Below are the code and all the weights of a small trained network. Each question names an input and a class and asks about switching units off, where a switched-off unit gives its printed mean instead of its output.

import numpy as np


def w(rows, s, z=0):
    codes = np.array(rows[::2]) - 128.0
    scale = np.full(codes.shape[1], s)
    scale[-1] = z or s
    return codes * scale


def f(y):
    return np.maximum(y, 0)


def log_softmax(a):
    a = a - a.max(-1, keepdims=True)
    return a - np.log(np.exp(a).sum(-1, keepdims=True))


def net(x, mask):
    res = np.array(x, float).reshape(1, 7) / 4 @ E
    y = f(res @ A[0][:, :-1].T + A[0][:, -1])
    res = res + np.where(mask, y, B[0][:, -1]) @ B[0][:, :-1]
    return log_softmax(res[-1] @ U[:, :-1].T + U[:, -1])


A, B = {}, {}
E = w([
[67,151,127],'x0',
[82,187,182],'x1',
[134,74,252],'x2',
[174,236,153],'x3',
[2,171,81],'x4',
[149,93,92],'x5',
[67,87,129],'x6',
],0.0082)
A[0] = w([
[92,135,175,255],'neuron 0',
[143,95,137,129],'neuron 1',
[214,175,146,167],'neuron 2',
[62,49,192,198],'neuron 3',
[180,224,90,249],'neuron 4',
[88,208,157,230],'neuron 5',
[111,68,87,174],'neuron 6',
[84,108,72,161],'neuron 7',
[126,71,150,148],'neuron 8',
[93,70,150,201],'neuron 9',
[139,24,130,203],'neuron 10',
[85,225,152,226],'neuron 11',
[231,154,84,137],'neuron 12',
[122,107,168,184],'neuron 13',
[139,172,69,221],'neuron 14',
[169,73,163,162],'neuron 15',
[82,154,50,193],'neuron 16',
[249,115,181,190],'neuron 17',
[128,43,234,170],'neuron 18',
[206,94,132,123],'neuron 19',
],0.012,0.0036)
B[0] = w([
[66,176,108,200],'neuron 0',
[150,212,156,162],'neuron 1',
[113,93,220,209],'neuron 2',
[180,174,66,238],'neuron 3',
[39,106,215,233],'neuron 4',
[2,176,149,227],'neuron 5',
[184,98,89,194],'neuron 6',
[105,85,52,192],'neuron 7',
[193,165,71,185],'neuron 8',
[138,149,54,201],'neuron 9',
[209,150,100,233],'neuron 10',
[24,180,143,239],'neuron 11',
[150,65,220,211],'neuron 12',
[124,187,129,176],'neuron 13',
[63,66,170,200],'neuron 14',
[201,177,128,205],'neuron 15',
[70,33,106,218],'neuron 16',
[167,162,206,254],'neuron 17',
[177,177,121,250],'neuron 18',
[182,126,139,202],'neuron 19',
],0.0081,0.0098)
U = w([
[132,31,92,106],'0',
[64,176,190,64],'1',
[101,246,168,254],'2',
[167,108,216,189],'3',
[187,243,114,52],'4',
],0.013,0.0027)

Each question gives the input, the list of numbers given to net, and the class t.
The units are the neurons (one row each of A and B). Each row of codes is followed by its name. A weight is (code - 128) times the scale printed after its matrix; where a second scale follows, it is the last column's (A, B and U).
mask holds one flag per neuron, in row order. A switched-off neuron (its flag False) gives its mean, the last column of its row in B, instead of its output. The means were averaged over made-up inputs and are rounded, as every weight is.
A unit's drop is (log p(t) with every unit on - log p(t) with that unit switched off) / (log p(t) with every unit on - log p(t) with every unit switched off).
The circuit of an input: a set's keep is (log p(t) with only the set's units on - log p(t) with every unit switched off) / (log p(t) with every unit on - log p(t) with every unit switched off). Starting from the 12 units with the biggest drops (on a tie, the unit counted first), units are removed one at a time, each time the one whose removal leaves the highest keep (on an exact tie, the one counted first), for as long as the keep stays at least 0.8.
circuit, biggest first: the units of the circuit, biggest drop first
top k neurons: the k neurons with the biggest drops, biggest first
drop when u is switched off: that unit's drop, to one decimal
input [6,-6,1,6,8,7,6], class 0: circuit, biggest first : (neuron 16; neuron 7)
input [4,3,4,4,-4,6,2], class 4: circuit, biggest first : (neuron 4; neuron 14)
input [-2,2,0,6,-6,-6,3], class 3: circuit, biggest first : (neuron 2)
input [-3,8,3,7,-5,-2,1], class 1: circuit, biggest first : (neuron 2; neuron 5)
input [3,-4,-4,3,5,1,3], class 0: circuit, biggest first : (neuron 16; neuron 7)
input [5,-6,-1,3,-8,8,8], class 4: top 2 neurons : (neuron 4; neuron 10)
input [5,3,4,8,-8,5,2], class 3: top 2 neurons : (neuron 2; neuron 12)
input [-3,5,-6,1,-1,3,-7], class 1: drop when neuron 4 is switched off : 0.1
input [-8,-8,-6,-6,-5,4,-3], class 3: drop when neuron 12 is switched off : 0.3
input [-7,4,-2,-7,2,-6,6], class 0: drop when neuron 15 is switched off : 0.2
input [1,-6,-2,-6,-7,4,-2], class 4: drop when neuron 10 is switched off : 0.3
